Below are the code and all the weights of a small trained network. Each question names an input and a class and asks about switching units off, where a switched-off unit gives its printed mean instead of its output.

import numpy as np


def w(rows, s, z=0):
    codes = np.array(rows[::2]) - 128.0
    scale = np.full(codes.shape[1], s)
    scale[-1] = z or s
    return codes * scale


def f(y):
    return np.maximum(y, 0)


def log_softmax(a):
    a = a - a.max(-1, keepdims=True)
    return a - np.log(np.exp(a).sum(-1, keepdims=True))


def net(x, mask):
    res = np.array(x, float).reshape(1, 7) / 4 @ E
    y = f(res @ A[0][:, :-1].T + A[0][:, -1])
    res = res + np.where(mask, y, B[0][:, -1]) @ B[0][:, :-1]
    return log_softmax(res[-1] @ U[:, :-1].T + U[:, -1])


A, B = {}, {}
E = w([
[51,81,118,120,251],'x0',
[127,130,128,129,127],'x1',
[160,57,45,53,117],'x2',
[245,187,77,156,185],'x3',
[129,127,129,129,128],'x4',
[71,125,1,248,86],'x5',
[202,39,189,188,128],'x6',
],0.0074)
A[0] = w([
[167,223,92,123,186,109],'n0',
[181,185,92,144,125,152],'n1',
[59,112,152,92,73,99],'n2',
[102,201,205,178,159,162],'n3',
[179,65,146,154,126,166],'n4',
[111,150,176,50,128,93],'n5',
[159,21,164,233,128,96],'n6',
[159,39,57,39,111,112],'n7',
[154,110,92,161,131,106],'n8',
[87,68,114,83,79,154],'n9',
[120,112,106,159,110,110],'n10',
[102,151,81,167,114,93],'n11',
[131,118,100,143,204,172],'n12',
[182,125,90,110,152,93],'n13',
[87,135,170,114,85,121],'n14',
[175,99,219,48,142,93],'n15',
[210,187,107,151,227,88],'n16',
[194,133,61,104,160,155],'n17',
[124,143,164,100,152,116],'n18',
[73,157,183,203,121,151],'n19',
[127,180,105,188,122,140],'n20',
[56,94,181,84,109,118],'n21',
[101,105,56,158,118,92],'n22',
[136,153,111,118,120,254],'n23',
[97,109,99,42,133,143],'n24',
[184,127,139,144,42,141],'n25',
[122,79,59,102,106,141],'n26',
[178,128,110,120,121,94],'n27',
[102,52,81,103,224,131],'n28',
[84,204,85,113,113,131],'n29',
[144,163,112,159,163,101],'n30',
[121,126,68,69,139,153],'n31',
[157,42,167,161,132,81],'n32',
[57,252,53,32,135,106],'n33',
[155,194,125,101,62,113],'n34',
[86,121,93,205,108,108],'n35',
[115,159,127,163,210,160],'n36',
[173,130,83,83,31,126],'n37',
[165,40,113,124,126,142],'n38',
[78,167,125,83,94,135],'n39',
[123,133,159,125,134,98],'n40',
[127,98,137,154,136,127],'n41',
[104,126,122,227,134,111],'n42',
[59,101,135,144,92,125],'n43',
[105,103,156,123,73,158],'n44',
[99,58,89,214,89,109],'n45',
[128,161,173,80,168,103],'n46',
],0.011,0.0099)
B[0] = w([
[145,81,109,154,115,195],'n0',
[133,75,142,123,133,201],'n1',
[136,85,80,169,125,175],'n2',
[138,139,167,90,26,233],'n3',
[163,138,179,143,170,209],'n4',
[138,158,84,111,156,176],'n5',
[159,175,148,210,159,214],'n6',
[143,186,112,137,4,208],'n7',
[147,134,115,127,125,157],'n8',
[158,58,144,120,123,199],'n9',
[124,142,104,111,130,155],'n10',
[140,145,87,120,150,173],'n11',
[73,97,157,115,156,208],'n12',
[142,115,113,143,103,159],'n13',
[137,87,116,135,127,169],'n14',
[147,173,52,70,165,221],'n15',
[126,79,64,189,107,206],'n16',
[157,74,135,116,122,206],'n17',
[126,137,107,101,129,160],'n18',
[129,122,166,110,45,224],'n19',
[122,123,129,94,117,200],'n20',
[124,85,109,166,136,193],'n21',
[135,154,82,94,138,181],'n22',
[155,77,181,54,187,255],'n23',
[134,120,161,119,116,191],'n24',
[29,135,128,151,162,202],'n25',
[145,129,145,91,71,188],'n26',
[116,126,121,141,115,149],'n27',
[19,138,139,143,136,216],'n28',
[154,155,168,155,149,192],'n29',
[141,123,120,145,107,158],'n30',
[138,127,183,101,121,188],'n31',
[146,160,145,188,159,174],'n32',
[171,209,135,225,173,224],'n33',
[59,133,136,124,140,178],'n34',
[133,139,88,86,142,202],'n35',
[93,114,159,113,136,208],'n36',
[44,135,145,136,130,192],'n37',
[148,138,179,119,100,190],'n38',
[153,124,165,146,139,175],'n39',
[133,132,118,119,114,138],'n40',
[135,135,146,130,133,155],'n41',
[139,154,115,91,131,204],'n42',
[133,75,110,144,138,185],'n43',
[127,70,137,137,161,185],'n44',
[148,148,84,90,161,212],'n45',
[129,160,94,96,137,173],'n46',
],0.024,0.0096)
U = w([
[167,174,142,173,126,108],'0',
[134,155,32,48,116,97],'1',
[130,91,151,80,107,254],'2',
[137,39,79,141,75,81],'3',
[122,146,138,90,2,103],'4',
[15,130,123,116,106,98],'5',
],0.0078,0.0087)

Each question gives the input, the list of numbers given to net, and the class t.
The units are the neurons (one row each of A and B). Each row of codes is followed by its name. A weight is (code - 128) times the scale printed after its matrix; where a second scale follows, it is the last column's (A, B and U).
mask holds one flag per neuron, in row order. A switched-off neuron (its flag False) gives its mean, the last column of its row in B, instead of its output. The means were averaged over made-up inputs and are rounded, as every weight is.
A unit's drop is (log p(t) with every unit on - log p(t) with that unit switched off) / (log p(t) with every unit on - log p(t) with every unit switched off).
The circuit of an input: a set's keep is (log p(t) with only the set's units on - log p(t) with every unit switched off) / (log p(t) with every unit on - log p(t) with every unit switched off). Starting from the 12 units with the biggest drops (on a tie, the unit counted first), units are removed one at a time, each time the one whose removal leaves the highest keep (on an exact tie, the one counted first), for as long as the keep stays at least 0.8.
circuit, biggest first: the units of the circuit, biggest drop first
most important unit: the unit with the biggest drop
k most important neurons: the k neurons with the biggest drops, biggest first
drop when u is switched off: that unit's drop, to one decimal
input [0,3,-6,-8,-2,4,-5], class 3: circuit, biggest first -> (n2; n43)
input [-3,6,-7,4,4,3,-3], class 4: 2 most important neurons -> (n3; n19)
input [-4,1,-5,-8,4,-6,-6], class 3: circuit, biggest first -> (n2; n21)
input [4,-6,7,-3,5,-5,6], class 4: 3 most important neurons -> (n7; n33; n38)
input [-3,-2,-4,1,-4,-2,7], class 0: circuit, biggest first -> (n6)
input [-7,-6,1,0,1,4,6], class 5: 2 most important neurons -> (n25; n37)
input [4,4,1,-7,-4,0,-7], class 0: 2 most important neurons -> (n33; n29)
input [-8,0,8,0,7,-8,-5], class 1: 4 most important neurons -> (n15; n5; n3; n19)
input [-2,2,-4,-5,1,-5,-3], class 1: circuit, biggest first -> (n15; n5)
input [7,3,4,8,-4,-7,6], class 3: 2 most important neurons -> (n16; n17)
input [-7,-4,3,-1,-1,1,5], class 5: 3 most important neurons -> (n25; n37; n33)
input [-5,-6,-8,7,6,-7,6], class 4: 4 most important neurons -> (n3; n33; n45; n44)
input [-6,-2,3,-7,8,3,-4], class 3: 4 most important neurons -> (n2; n9; n43; n28)
input [3,4,-5,6,-1,-7,-5], class 1: most important neuron -> (n46)
input [6,7,8,-1,7,2,-5], class 4: 2 most important neurons -> (n7; n26)
input [-8,6,-7,-3,-5,6,4], class 5: 2 most important neurons -> (n25; n7)
input [-4,4,0,6,4,-2,-4], class 3: circuit, biggest first -> (n16; n0)
input [-6,1,8,-8,2,-5,5], class 3: circuit, biggest first -> (n2; n21)
input [8,-7,2,0,0,-2,4], class 5: drop when n28 is switched off -> 0.7
input [7,3,3,-4,-2,3,2], class 5: drop when n9 is switched off -> -0.1
input [4,5,5,5,2,0,-8], class 0: drop when n33 is switched off -> 2.2
input [6,-1,2,-6,0,4,2], class 3: most important unit -> n9
